Below are the code and all the weights of a small trained network. Each question names an input and a class and asks about switching units off, where a switched-off unit gives its printed mean instead of its output.

import numpy as np


def w(rows, s, z=0):
    codes = np.array(rows[::2]) - 128.0
    scale = np.full(codes.shape[1], s)
    scale[-1] = z or s
    return codes * scale


def f(y):
    return np.maximum(y, 0)


def log_softmax(a):
    a = a - a.max(-1, keepdims=True)
    return a - np.log(np.exp(a).sum(-1, keepdims=True))


def net(x, mask):
    res = np.array(x, float).reshape(1, 5) / 4 @ E
    y = f(res @ A[0][:, :-1].T + A[0][:, -1])
    res = res + np.where(mask, y, B[0][:, -1]) @ B[0][:, :-1]
    return log_softmax(res[-1] @ U[:, :-1].T + U[:, -1])


A, B = {}, {}
E = w([
[94,115,126,137,159,134],'x0',
[124,126,128,129,132,129],'x1',
[117,29,173,225,88,121],'x2',
[143,94,34,124,142,10],'x3',
[38,130,157,77,53,66],'x4',
],0.011)
A[0] = w([
[108,120,112,127,144,124,166],'N0',
[133,33,167,254,64,112,133],'N1',
[178,166,123,106,160,174,168],'N2',
[172,124,85,108,188,116,237],'N3',
[199,112,88,157,167,109,106],'N4',
[205,120,111,215,164,157,178],'N5',
[104,176,103,115,105,113,173],'N6',
[161,128,22,121,169,12,120],'N7',
[142,198,98,130,177,143,196],'N8',
[19,167,134,42,56,91,124],'N9',
[110,104,102,132,131,31,98],'N10',
[90,153,163,65,114,100,148],'N11',
[26,106,185,147,11,75,92],'N12',
[133,84,165,138,105,165,123],'N13',
[140,74,87,200,102,49,79],'N14',
[119,151,194,118,111,202,253],'N15',
[146,69,80,158,120,27,100],'N16',
[107,110,110,93,158,125,175],'N17',
],0.014,0.006)
B[0] = w([
[139,146,114,126,130,126,149],'N0',
[98,35,183,185,178,136,242],'N1',
[155,115,104,121,127,176,189],'N2',
[147,162,68,160,82,119,204],'N3',
[83,124,92,186,104,115,187],'N4',
[165,150,147,182,209,135,216],'N5',
[144,165,141,110,153,123,170],'N6',
[192,123,171,162,92,40,250],'N7',
[161,129,84,112,91,161,193],'N8',
[74,173,181,86,180,101,231],'N9',
[171,98,117,81,152,85,198],'N10',
[83,164,134,112,139,135,184],'N11',
[108,66,127,94,1,134,225],'N12',
[134,118,170,150,119,133,166],'N13',
[79,111,52,107,158,142,207],'N14',
[134,163,153,141,102,216,219],'N15',
[119,101,70,81,150,104,219],'N16',
[146,161,114,118,128,122,160],'N17',
],0.038,0.018)
U = w([
[211,147,65,119,129,236,252],'0',
[150,93,197,234,189,186,90],'1',
[206,162,96,195,75,63,172],'2',
[113,82,78,227,209,64,95],'3',
[90,229,184,88,120,167,145],'4',
[84,81,219,170,50,126,160],'5',
[134,192,163,102,121,1,11],'6',
[127,36,96,65,128,89,100],'7',
],0.009,0.0029)

Each question gives the input, the list of numbers given to net, and the class t.
The units are the neurons (one row each of A and B). Each row of codes is followed by its name. A weight is (code - 128) times the scale printed after its matrix; where a second scale follows, it is the last column's (A, B and U).
mask holds one flag per neuron, in row order. A switched-off neuron (its flag False) gives its mean, the last column of its row in B, instead of its output. The means were averaged over made-up inputs and are rounded, as every weight is.
A unit's drop is (log p(t) with every unit on - log p(t) with that unit switched off) / (log p(t) with every unit on - log p(t) with every unit switched off).
unit that matters most: the unit with the biggest drop
k most important neurons: the k neurons with the biggest drops, biggest first
drop when u is switched off: that unit's drop, to one decimal
input [-4,-2,-7,8,1], class 6: unit that matters most : N9
input [6,7,0,1,-5], class 2: 2 most important neurons : (N1 N15)
input [-1,1,-1,7,-5], class 2: 2 most important neurons : (N7 N1)
input [0,-1,-5,-7,0], class 0: 2 most important neurons : (N2 N8)
input [7,-7,-5,-8,0], class 0: 2 most important neurons : (N2 N8)
input [-7,-1,-7,1,-5], class 2: 3 most important neurons : (N7 N15 N3)
input [-6,-7,0,-1,7], class 4: 3 most important neurons : (N9 N1 N7)
input [-4,-6,-6,0,-7], class 0: 2 most important neurons : (N2 N8)
input [2,-8,0,1,7], class 6: 3 most important neurons : (N9 N15 N1)
input [6,0,0,7,7], class 6: 3 most important neurons : (N7 N9 N1)
input [-8,-7,-6,0,-7], class 0: 2 most important neurons : (N2 N8)
input [3,-1,-1,1,-3], class 2: 2 most important neurons : (N1 N15)
input [-4,6,0,-6,2], class 4: 2 most important neurons : (N1 N7)
input [8,4,4,2,1], class 7: unit that matters most : N5
input [-5,4,1,-4,0], class 1: 2 most important neurons : (N12 N8)
input [8,-3,2,6,7], class 7: drop when N12 is switched off : 0.4
input [2,0,-5,2,-1], class 2: drop when N2 is switched off : 0.0
input [-4,3,7,0,-3], class 1: drop when N1 is switched off : 0.6
